Here is a tiny trained network, its code and every weight. The questions are about switching its units off for an input and a target symbol, where a switched-off unit gives its printed mean instead of its output.

import numpy as np


def w(rows, s, z=0):
    codes = np.array(rows[::2]) - 128.0
    scale = np.full(codes.shape[1], s)
    scale[-1] = z or s
    return codes * scale


def norm(h):
    return h / np.sqrt((h * h).mean(-1, keepdims=True) + 1e-5)


def f(y):
    return np.maximum(y, 0)


def softmax(a):
    e = np.exp(a - a.max(-1, keepdims=True))
    return e / e.sum(-1, keepdims=True)


def log_softmax(a):
    a = a - a.max(-1, keepdims=True)
    return a - np.log(np.exp(a).sum(-1, keepdims=True))


def net(x, mask):
    ids = ['αβγδεζηθλμξπστψω'.index(c) for c in x.split()]
    T = len(ids)
    res = E[ids] + P[:T]
    r = norm(res)
    for j in range(2):
        rows = slice(2 * j, 2 * j + 2)
        q, k, v = (r @ M[0][rows].T for M in (Q, K, V))
        z = softmax(np.where(np.tri(T) > 0, q @ k.T / 2**0.5, -1e9)) @ v
        o = O[0][rows]
        res = res + np.where(mask[j], z, o[:, -1]) @ o[:, :-1]
    y = f(norm(res) @ A[0][:, :-1].T + A[0][:, -1])
    res = res + np.where(mask[2:6], y, B[0][:, -1]) @ B[0][:, :-1]
    return log_softmax(norm(res)[-1] @ U[:, :-1].T + U[:, -1])


Q, K, V, O, A, B = {}, {}, {}, {}, {}, {}
E = w([
[79,143,94],'α',
[95,128,122],'β',
[97,161,93],'γ',
[87,148,78],'δ',
[61,163,77],'ε',
[79,151,65],'ζ',
[79,137,56],'η',
[72,119,76],'θ',
[71,136,93],'λ',
[87,254,59],'μ',
[74,109,48],'ξ',
[44,143,200],'π',
[75,133,77],'σ',
[75,153,88],'τ',
[72,151,96],'ψ',
[85,144,88],'ω',
],0.0075)
P = w([
[164,127,163],'0',
[57,124,8],'1',
[90,78,101],'2',
[138,204,189],'3',
[34,132,34],'4',
[133,101,96],'5',
[135,202,178],'6',
[22,138,44],'7',
[137,96,98],'8',
[130,205,171],'9',
[21,136,63],'10',
[134,92,99],'11',
],0.014)
Q[0] = w([
[146,190,1],'head 1',
[154,240,187],'head 1',
[162,81,138],'head 2',
[139,72,89],'head 2',
],0.021)
K[0] = w([
[168,139,6],'head 1',
[241,123,199],'head 1',
[128,101,118],'head 2',
[48,164,114],'head 2',
],0.023)
V[0] = w([
[139,158,87],'head 1',
[62,145,85],'head 1',
[88,69,138],'head 2',
[251,92,61],'head 2',
],0.031)
O[0] = w([
[133,179,68,190],'head 1',
[133,91,33,254],'head 1',
[185,129,182,89],'head 2',
[128,250,85,40],'head 2',
],0.021,0.013)
A[0] = w([
[170,95,97,176],'neuron 1',
[91,144,91,207],'neuron 2',
[118,121,173,1],'neuron 3',
[255,143,130,253],'neuron 4',
],0.048,0.0056)
B[0] = w([
[102,198,169,253],'neuron 1',
[125,57,121,217],'neuron 2',
[180,134,76,149],'neuron 3',
[38,3,182,147],'neuron 4',
],0.043,0.02)
U = w([
[77,125,2,116],'α',
[145,21,49,39],'β',
[112,64,146,95],'γ',
[115,220,33,132],'δ',
[127,120,255,102],'ε',
[186,82,116,186],'ζ',
[186,98,158,163],'η',
[176,161,162,208],'θ',
[83,138,165,67],'λ',
[79,156,150,84],'μ',
[56,207,114,67],'ξ',
[188,144,55,212],'π',
[172,160,116,254],'σ',
[120,211,137,125],'τ',
[177,51,175,99],'ψ',
[127,216,149,152],'ω',
],0.022,0.0075)

Each question gives the input, a string of symbols that net reads in full, and the target symbol t.
The units are the heads (2 rows each of Q, K, V and O) and the neurons (one row each of A and B). Each row of codes is followed by its name. A weight is (code - 128) times the scale printed after its matrix; where a second scale follows, it is the last column's (O, A, B and U).
mask holds one flag per unit, heads first, then neurons. A switched-off unit (its flag False) gives its mean, the last column of its rows in O or B, instead of its output. The means were averaged over made-up inputs and are rounded, as every weight is.
A unit's drop is (log p(t) with every unit on - log p(t) with that unit switched off) / (log p(t) with every unit on - log p(t) with every unit switched off).
The circuit of an input: a set's keep is (log p(t) with only the set's units on - log p(t) with every unit switched off) / (log p(t) with every unit on - log p(t) with every unit switched off). Starting from all 6 units, units are removed one at a time, each time the one whose removal leaves the highest keep (on an exact tie, the one counted first), for as long as the keep stays at least 0.8.
units of the circuit, in order: the units of the circuit, biggest drop first
unit that matters most: the unit with the biggest drop
k most important neurons: the k neurons with the biggest drops, biggest first
which heads matter: for each layer, one digit per head in row order, 1 if its drop is at least 0.15 and else 0, layers parted by /
drop when u is switched off: that unit's drop, to one decimal
input ζ η σ μ μ σ τ, target α: unit that matters most => head 2
input δ λ δ δ ζ μ α, target ξ: 2 most important neurons => (neuron 4; neuron 1)
input τ η ψ β ξ η ε ω θ θ, target π: which heads matter => 10
input δ ω ψ μ β ψ μ, target ξ: which heads matter => 11
input θ θ ε α θ ξ θ μ γ θ, target ε: 3 most important neurons => (neuron 4; neuron 1; neuron 2)
input π σ α η ξ θ ψ σ θ σ, target ψ: units of the circuit, in order => (head 1; neuron 1)
input π π δ, target ε: units of the circuit, in order => (head 2; neuron 2)
input τ η θ σ, target π: which heads matter => 10
input τ λ η δ, target π: 3 most important neurons => (neuron 3; neuron 1; neuron 2)
input δ θ θ ε, target ξ: units of the circuit, in order => (head 2; head 1; neuron 1)
input ζ θ ψ ω θ η ζ μ σ δ, target α: units of the circuit, in order => (head 2; neuron 1; neuron 2; head 1)
input τ δ σ π, target π: 2 most important neurons => (neuron 3; neuron 1)
input β τ ω θ, target θ: 2 most important neurons => (neuron 3; neuron 2)
input σ θ η θ ω γ θ η ψ β, target ω: unit that matters most => head 1
input μ ω η π ε δ τ α π, target ε: units of the circuit, in order => (neuron 2; head 2)
input ζ μ λ τ μ δ θ ω θ η, target α: 3 most important neurons => (neuron 1; neuron 2; neuron 4)
input τ ξ ω ξ η η θ π ε τ, target π: 2 most important neurons => (neuron 3; neuron 1)
input θ ψ ε μ, target ε: 2 most important neurons => (neuron 4; neuron 1)
input π ω μ α, target ψ: 2 most important neurons => (neuron 1; neuron 3)
input μ η θ α τ ψ ω, target β: unit that matters most => neuron 1
input θ τ π τ ζ π θ θ μ ε, target ε: drop when neuron 4 is switched off => 0.5
input ζ τ τ τ ω τ ζ, target α: drop when head 2 is switched off => 2.7
input μ θ π α, target β: 2 most important neurons => (neuron 1; neuron 2)
input η π η θ, target δ: drop when head 2 is switched off => 0.4
input σ γ δ ζ μ μ δ, target ω: drop when head 1 is switched off => 2.0
input θ γ μ δ σ μ λ θ σ ω, target ε: 3 most important neurons => (neuron 4; neuron 1; neuron 2)
input θ ξ θ δ η θ α, target ε: units of the circuit, in order => (head 1)
